Below is a small trained network, with its code and all its weights. Each question gives an input and a target symbol and asks what happens when units are switched off, that is, made to give their printed mean instead of their output.

import numpy as np


def w(rows, s, z=0):
    codes = np.array(rows[::2]) - 128.0
    scale = np.full(codes.shape[1], s)
    scale[-1] = z or s
    return codes * scale


def f(y):
    return y / 2 * (1 + np.tanh(0.7978845608 * (y + 0.044715 * y**3)))


def softmax(a):
    e = np.exp(a - a.max(-1, keepdims=True))
    return e / e.sum(-1, keepdims=True)


def log_softmax(a):
    a = a - a.max(-1, keepdims=True)
    return a - np.log(np.exp(a).sum(-1, keepdims=True))


def net(x, mask):
    ids = ['αβγδεζηθλμξστφω'.index(c) for c in x.split()]
    T = len(ids)
    res = E[ids] + P[:T]
    u = 0
    for l in range(2):
        q, k, v = (res @ M[l].T for M in (Q, K, V))
        z = softmax(np.where(np.tri(T) > 0, q @ k.T / 2**0.5, -1e9)) @ v
        res = res + np.where(mask[u], z, O[l][:, -1]) @ O[l][:, :-1]
        u += 1
        y = f(res @ A[l][:, :-1].T + A[l][:, -1])
        res = res + np.where(mask[u : u + 4], y, B[l][:, -1]) @ B[l][:, :-1]
        u += 4
    return log_softmax(res[-1] @ U[:, :-1].T + U[:, -1])


Q, K, V, O, A, B = {}, {}, {}, {}, {}, {}
E = w([
[129,81,107,173,139,225,83,120,136,103,84],'α',
[209,160,165,88,168,49,121,68,191,74,106],'β',
[135,79,124,150,153,204,155,60,154,129,117],'γ',
[88,103,68,103,192,212,116,100,143,183,100],'δ',
[114,42,173,80,78,110,167,178,188,184,95],'ε',
[140,32,113,58,162,148,127,232,135,115,186],'ζ',
[111,109,179,188,138,138,124,194,116,252,220],'η',
[156,100,122,203,78,145,54,122,180,102,137],'θ',
[113,98,80,148,161,160,99,128,153,111,130],'λ',
[156,51,86,149,153,158,115,104,172,101,118],'μ',
[82,84,61,106,72,124,55,57,137,163,179],'ξ',
[91,114,141,153,105,82,194,112,86,87,99],'σ',
[149,200,150,46,116,117,89,138,218,182,145],'τ',
[78,167,193,128,112,183,81,107,134,52,209],'φ',
[167,136,98,42,152,134,114,65,162,87,236],'ω',
],0.013)
P = w([
[222,131,77,214,175,200,148,102,102,124,2],'0',
[182,133,32,220,103,214,13,130,189,136,94],'1',
[147,133,79,166,110,203,64,93,194,151,116],'2',
[122,125,98,129,99,188,48,114,194,155,133],'3',
[95,119,112,83,101,155,40,123,192,151,149],'4',
[108,97,169,60,61,132,64,92,200,148,170],'5',
[81,83,169,37,69,126,27,118,197,166,176],'6',
],0.005)
Q[0] = w([
[215,241,190,102,166,2,242,194,34,132,167],'L0H0',
[107,172,43,160,123,165,75,12,116,80,163],'L0H0',
],0.0076)
K[0] = w([
[231,174,33,255,199,221,137,101,155,112,38],'L0H0',
[130,154,144,39,119,189,28,74,174,163,252],'L0H0',
],0.0063)
V[0] = w([
[50,141,84,189,64,88,98,23,50,129,72],'L0H0',
[105,52,121,90,65,52,176,188,181,253,27],'L0H0',
],0.0054)
O[0] = w([
[2,43,200,96,234,54,95,48,197,62,89,2],'L0H0',
[93,117,41,242,123,141,208,135,236,141,72,247],'L0H0',
],0.0075,0.0012)
A[0] = w([
[93,178,207,221,119,166,126,118,80,138,147,224],'L0N0',
[254,136,57,113,91,146,110,124,84,100,157,245],'L0N1',
[188,47,124,111,213,195,69,126,70,172,52,250],'L0N2',
[80,171,136,163,194,107,217,123,33,76,52,100],'L0N3',
],0.0049,0.0019)
B[0] = w([
[186,69,185,161,157,124,140,212,72,215,118,153],'L0N0',
[223,107,109,91,73,93,145,152,127,90,236,252],'L0N1',
[189,46,253,110,132,204,145,104,87,55,146,236],'L0N2',
[88,133,61,76,206,79,205,207,48,131,108,106],'L0N3',
],0.0069,0.0033)
Q[1] = w([
[254,81,163,103,100,203,16,32,246,130,143],'L1H0',
[109,72,181,133,127,110,152,133,185,188,181],'L1H0',
],0.0048)
K[1] = w([
[81,199,114,79,165,1,163,153,102,146,142],'L1H0',
[114,119,113,172,150,113,177,178,49,151,61],'L1H0',
],0.0064)
V[1] = w([
[177,131,120,112,213,73,207,158,100,5,36],'L1H0',
[200,240,95,32,84,52,82,65,252,104,124],'L1H0',
],0.0047)
O[1] = w([
[131,192,36,169,195,143,79,234,100,3,86,7],'L1H0',
[111,181,203,91,138,119,246,112,244,51,160,173],'L1H0',
],0.007,0.0021)
A[1] = w([
[177,129,133,97,151,98,127,91,137,2,163,5],'L1N0',
[119,114,158,166,167,180,83,214,98,163,80,196],'L1N1',
[146,115,197,89,142,122,85,132,84,96,176,117],'L1N2',
[87,108,66,184,124,163,138,158,171,163,64,137],'L1N3',
],0.0071,0.0012)
B[1] = w([
[123,139,104,189,157,50,188,26,36,72,131,244],'L1N0',
[193,216,101,51,191,87,49,31,200,104,115,205],'L1N1',
[30,165,165,171,33,144,101,99,2,149,46,254],'L1N2',
[40,193,49,133,89,119,163,81,64,144,139,253],'L1N3',
],0.0051,0.0054)
U = w([
[170,135,131,102,106,113,101,112,131,135,21,58],'α',
[127,192,181,197,163,81,180,109,176,67,99,198],'β',
[150,122,123,119,165,131,152,114,109,149,91,93],'γ',
[134,156,99,43,188,155,161,103,112,176,109,80],'δ',
[60,161,76,189,68,157,187,121,132,155,98,177],'ε',
[161,58,89,79,95,159,161,224,113,128,202,203],'ζ',
[176,113,141,190,169,90,117,117,118,253,170,151],'η',
[141,121,160,206,95,56,99,150,158,118,102,64],'θ',
[127,129,124,125,161,107,133,154,120,134,134,147],'λ',
[155,64,113,165,136,91,143,134,125,108,125,84],'μ',
[28,23,163,129,178,87,100,66,199,105,128,159],'ξ',
[108,215,60,94,147,90,77,164,116,107,133,122],'σ',
[155,204,186,86,139,170,159,156,226,134,143,216],'τ',
[63,157,199,112,72,152,134,145,74,141,80,127],'φ',
[132,147,109,69,105,136,192,77,94,116,170,3],'ω',
],0.0046,0.0022)

Each question gives the input, a string of symbols that net reads in full, and the target symbol t.
The units are the heads (2 rows each of Q, K, V and O) and the neurons (one row each of A and B). Each row of codes is followed by its name. A weight is (code - 128) times the scale printed after its matrix; where a second scale follows, it is the last column's (O, A, B and U).
mask holds one flag per unit, layer by layer, with each layer's heads first. A switched-off unit (its flag False) gives its mean, the last column of its rows in O or B, instead of its output. The means were averaged over made-up inputs and are rounded, as every weight is.
A unit's drop is (log p(t) with every unit on - log p(t) with that unit switched off) / (log p(t) with every unit on - log p(t) with every unit switched off).
The circuit of an input: a set's keep is (log p(t) with only the set's units on - log p(t) with every unit switched off) / (log p(t) with every unit on - log p(t) with every unit switched off). Starting from all 10 units, units are removed one at a time, each time the one whose removal leaves the highest keep (on an exact tie, the one counted first), for as long as the keep stays at least 0.8.
circuit, biggest first: the units of the circuit, biggest drop first
most important unit: the unit with the biggest drop
k most important neurons: the k neurons with the biggest drops, biggest first
top k neurons in layer l: the k neurons of layer l with the biggest drops, biggest first
drop when u is switched off: that unit's drop, to one decimal
input σ λ λ φ, target σ: most important unit : L1H0
input η ζ μ, target ζ: circuit, biggest first : (L0H0, L0N1, L1N2)
input θ α φ ξ ξ δ, target ξ: circuit, biggest first : (L0H0, L1H0)
input ξ ζ γ β ε δ, target ε: circuit, biggest first : (L0H0, L1N3)
input μ φ δ, target φ: 2 most important neurons : (L1N2, L0N2)
input β ξ φ α, target φ: circuit, biggest first : (L0H0, L1N2)
input φ δ α θ μ α, target φ: circuit, biggest first : (L0H0, L1N2, L0N2)
input σ γ τ φ β η, target σ: circuit, biggest first : (L1H0, L0N3, L1N1, L0H0)
input σ τ λ μ ξ ε, target σ: circuit, biggest first : (L1H0, L0N3, L0H0, L1N1)
input σ α ε μ, target σ: 3 most important neurons : (L0N3, L1N1, L1N3)
input σ τ ε β η, target σ: 3 most important neurons : (L0N3, L1N1, L1N3)
input ξ ε γ, target ε: 3 most important neurons : (L1N3, L0N1, L1N1)
input ξ α ξ ε ω, target ω: 2 most important neurons : (L1N0, L0N1)
input ζ μ λ α, target ζ: most important neuron : (L0N1)
input ε ε ξ ε α, target ε: 2 most important neurons : (L1N3, L0N1)
input ζ ε ξ α, target ξ: drop when L0N2 is switched off : 0.1
input β γ ζ α ξ ε α, target ε: drop when L0H0 is switched off : 1.4
input δ ξ θ, target ξ: drop when L1H0 is switched off : 0.1
input σ σ μ, target σ: top 2 neurons in layer 0 : (L0N3, L0N1)
